Here is a tiny trained network, its code and every weight. The questions are about switching its units off for an input and a target symbol, where a switched-off unit gives its printed mean instead of its output.

import numpy as np


def w(rows, s, z=0):
    codes = np.array(rows[::2]) - 128.0
    scale = np.full(codes.shape[1], s)
    scale[-1] = z or s
    return codes * scale


def norm(h):
    return h / np.sqrt((h * h).mean(-1, keepdims=True) + 1e-5)


def f(y):
    return np.maximum(y, 0)


def softmax(a):
    e = np.exp(a - a.max(-1, keepdims=True))
    return e / e.sum(-1, keepdims=True)


def log_softmax(a):
    a = a - a.max(-1, keepdims=True)
    return a - np.log(np.exp(a).sum(-1, keepdims=True))


def net(x, mask):
    ids = ['δεζθλμξψ'.index(c) for c in x.split()]
    T = len(ids)
    res = E[ids] + P[:T]
    r = norm(res)
    for j in range(3):
        rows = slice(3 * j, 3 * j + 3)
        q, k, v = (r @ M[0][rows].T for M in (Q, K, V))
        z = softmax(np.where(np.tri(T) > 0, q @ k.T / 3**0.5, -1e9)) @ v
        o = O[0][rows]
        res = res + np.where(mask[j], z, o[:, -1]) @ o[:, :-1]
    y = f(norm(res) @ A[0][:, :-1].T + A[0][:, -1])
    res = res + np.where(mask[3:11], y, B[0][:, -1]) @ B[0][:, :-1]
    return log_softmax(norm(res)[-1] @ U[:, :-1].T + U[:, -1])


Q, K, V, O, A, B = {}, {}, {}, {}, {}, {}
E = w([
[146,93,173,176,158,107,130,72,65],'δ',
[145,202,83,184,235,119,181,99,90],'ε',
[179,148,194,133,68,32,97,114,200],'ζ',
[165,192,174,207,130,60,181,183,185],'θ',
[139,224,142,129,151,102,5,158,103],'λ',
[91,216,164,145,85,175,129,40,28],'μ',
[232,214,98,29,96,68,138,113,87],'ξ',
[88,196,49,72,108,117,119,6,192],'ψ',
],0.013)
P = w([
[198,74,98,194,161,87,88,80,132],'0',
[166,129,18,198,74,164,93,82,99],'1',
[105,102,104,179,126,15,115,107,80],'2',
[183,120,139,166,162,108,113,68,134],'3',
[129,143,77,165,79,159,130,121,115],'4',
[84,138,135,144,138,26,145,120,98],'5',
[166,138,162,132,179,118,128,78,152],'6',
[115,144,113,135,79,162,144,148,133],'7',
[55,153,160,109,132,45,174,126,106],'8',
[155,153,193,98,182,146,155,89,170],'9',
[108,144,130,109,87,179,162,171,146],'10',
[44,173,199,75,144,66,195,149,121],'11',
[131,179,255,74,195,161,181,103,186],'12',
],0.019)
Q[0] = w([
[20,70,91,132,86,52,161,177,63],'head 0',
[137,88,5,173,41,194,72,215,120],'head 0',
[85,236,104,75,122,45,123,121,125],'head 0',
[27,168,133,91,146,24,149,119,110],'head 1',
[84,125,49,147,76,137,138,160,121],'head 1',
[92,41,44,91,143,137,95,163,103],'head 1',
[90,235,198,111,133,61,141,101,102],'head 2',
[24,64,80,102,110,39,104,215,75],'head 2',
[215,138,170,138,186,100,117,116,161],'head 2',
],0.015)
K[0] = w([
[226,20,172,209,195,145,97,76,123],'head 0',
[147,67,43,217,155,69,8,134,76],'head 0',
[135,233,164,90,202,149,62,118,187],'head 0',
[166,135,191,99,201,155,103,82,169],'head 1',
[197,168,152,202,111,125,106,94,96],'head 1',
[183,88,58,196,148,73,61,97,99],'head 1',
[123,178,217,12,185,179,187,125,196],'head 2',
[212,36,153,208,181,121,61,91,96],'head 2',
[79,156,146,60,97,160,95,162,144],'head 2',
],0.014)
V[0] = w([
[133,130,99,53,143,129,113,95,87],'head 0',
[147,43,171,112,72,132,114,99,63],'head 0',
[180,91,72,110,120,59,143,121,171],'head 0',
[138,127,110,185,66,171,163,162,125],'head 1',
[75,145,189,139,87,156,95,139,96],'head 1',
[76,107,57,140,73,130,106,60,208],'head 1',
[87,156,123,129,166,158,2,176,86],'head 2',
[197,138,89,63,122,107,164,163,71],'head 2',
[112,97,66,158,187,124,144,116,115],'head 2',
],0.016)
O[0] = w([
[183,160,158,97,143,152,89,164,194,168],'head 0',
[105,180,159,38,144,167,199,116,91,1],'head 0',
[164,184,56,151,131,165,173,102,137,177],'head 0',
[138,106,187,183,63,133,114,178,48,16],'head 1',
[133,94,84,135,56,116,144,130,102,75],'head 1',
[160,81,230,134,85,127,111,132,230,78],'head 1',
[4,166,158,142,138,138,100,98,122,79],'head 2',
[166,207,103,87,146,143,58,133,67,140],'head 2',
[93,93,79,106,179,105,128,163,108,112],'head 2',
],0.015,0.0047)
A[0] = w([
[42,166,138,130,22,230,72,179,134,75],'neuron 0',
[106,107,58,132,175,179,164,191,96,149],'neuron 1',
[181,73,27,81,111,222,145,166,171,103],'neuron 2',
[114,149,88,185,117,160,69,223,107,118],'neuron 3',
[163,116,9,192,74,167,126,166,129,24],'neuron 4',
[102,154,153,226,115,168,75,81,121,160],'neuron 5',
[86,79,254,63,166,47,129,136,69,6],'neuron 6',
[79,171,61,115,119,119,96,51,198,152],'neuron 7',
],0.016,0.011)
B[0] = w([
[239,58,63,117,76,38,105,99,115,163],'neuron 0',
[151,69,127,68,72,140,120,167,161,175],'neuron 1',
[81,147,191,144,59,109,117,190,48,170],'neuron 2',
[163,106,161,111,124,99,182,201,53,178],'neuron 3',
[95,159,119,69,61,113,149,2,138,175],'neuron 4',
[57,162,104,96,216,149,151,157,171,207],'neuron 5',
[196,74,214,116,177,131,116,33,35,185],'neuron 6',
[96,125,179,176,104,114,122,175,81,246],'neuron 7',
],0.017,0.014)
U = w([
[109,142,156,33,130,130,190,178,174,99],'δ',
[168,84,90,212,149,56,72,201,113,79],'ε',
[173,188,180,228,139,78,238,168,115,2],'ζ',
[138,138,54,152,91,88,106,51,174,166],'θ',
[36,163,155,192,112,155,100,146,139,211],'λ',
[153,115,206,140,171,97,112,81,96,94],'μ',
[180,237,118,117,138,122,78,136,138,123],'ξ',
[157,137,168,135,107,130,102,135,253,191],'ψ',
],0.0078,0.0053)

Each question gives the input, a string of symbols that net reads in full, and the target symbol t.
The units are the heads (3 rows each of Q, K, V and O) and the neurons (one row each of A and B). Each row of codes is followed by its name. A weight is (code - 128) times the scale printed after its matrix; where a second scale follows, it is the last column's (O, A, B and U).
mask holds one flag per unit, heads first, then neurons. A switched-off unit (its flag False) gives its mean, the last column of its rows in O or B, instead of its output. The means were averaged over made-up inputs and are rounded, as every weight is.
A unit's drop is (log p(t) with every unit on - log p(t) with that unit switched off) / (log p(t) with every unit on - log p(t) with every unit switched off).
The circuit of an input: a set's keep is (log p(t) with only the set's units on - log p(t) with every unit switched off) / (log p(t) with every unit on - log p(t) with every unit switched off). Starting from all 11 units, units are removed one at a time, each time the one whose removal leaves the highest keep (on an exact tie, the one counted first), for as long as the keep stays at least 0.8.
units of the circuit, in order: the units of the circuit, biggest drop first
most important unit: the unit with the biggest drop
k most important neurons: the k neurons with the biggest drops, biggest first
heads that matter: for each layer, one digit per head in row order, 1 if its drop is at least 0.15 and else 0, layers parted by /
input ξ θ θ μ λ λ ε ε ξ δ, target ξ: units of the circuit, in order	(head 2)
input δ λ λ θ δ δ λ ξ λ, target λ: heads that matter	011
input θ δ δ θ ζ ε θ δ δ, target θ: heads that matter	101
input ξ λ ε, target ξ: units of the circuit, in order	(head 2; head 0)
input λ μ ε ξ λ λ θ θ ε ψ ψ, target λ: heads that matter	000
input λ μ ψ ε, target ψ: heads that matter	010
input λ μ θ μ μ θ, target μ: heads that matter	100
input θ λ θ, target θ: units of the circuit, in order	(head 0; neuron 4)
input λ θ λ ε μ λ λ θ λ ψ ζ, target ψ: 2 most important neurons	(neuron 7; neuron 6)
input θ μ μ μ ψ ε λ θ λ θ ξ ψ, target θ: units of the circuit, in order	(head 0; head 2; neuron 4)
input λ μ ζ ξ μ ψ θ ζ, target ψ: units of the circuit, in order	(head 2; neuron 3)
input ψ ψ ψ μ ψ μ ξ θ μ δ ψ μ, target δ: heads that matter	111
input λ ψ λ λ λ μ, target λ: heads that matter	001
input μ ζ λ, target μ: most important unit	head 0
input μ λ λ μ λ, target θ: 2 most important neurons	(neuron 0; neuron 4)
input μ ε ζ ε ε ζ, target ε: heads that matter	111
input ε λ ε ε δ ψ ψ ψ μ θ, target ψ: units of the circuit, in order	(head 1; neuron 7)
input ψ μ ζ ζ μ δ ξ θ δ, target ξ: heads that matter	001
input δ μ ξ ε λ ε, target ε: 2 most important neurons	(neuron 5; neuron 1)
input ξ λ ψ λ λ ψ, target λ: heads that matter	001
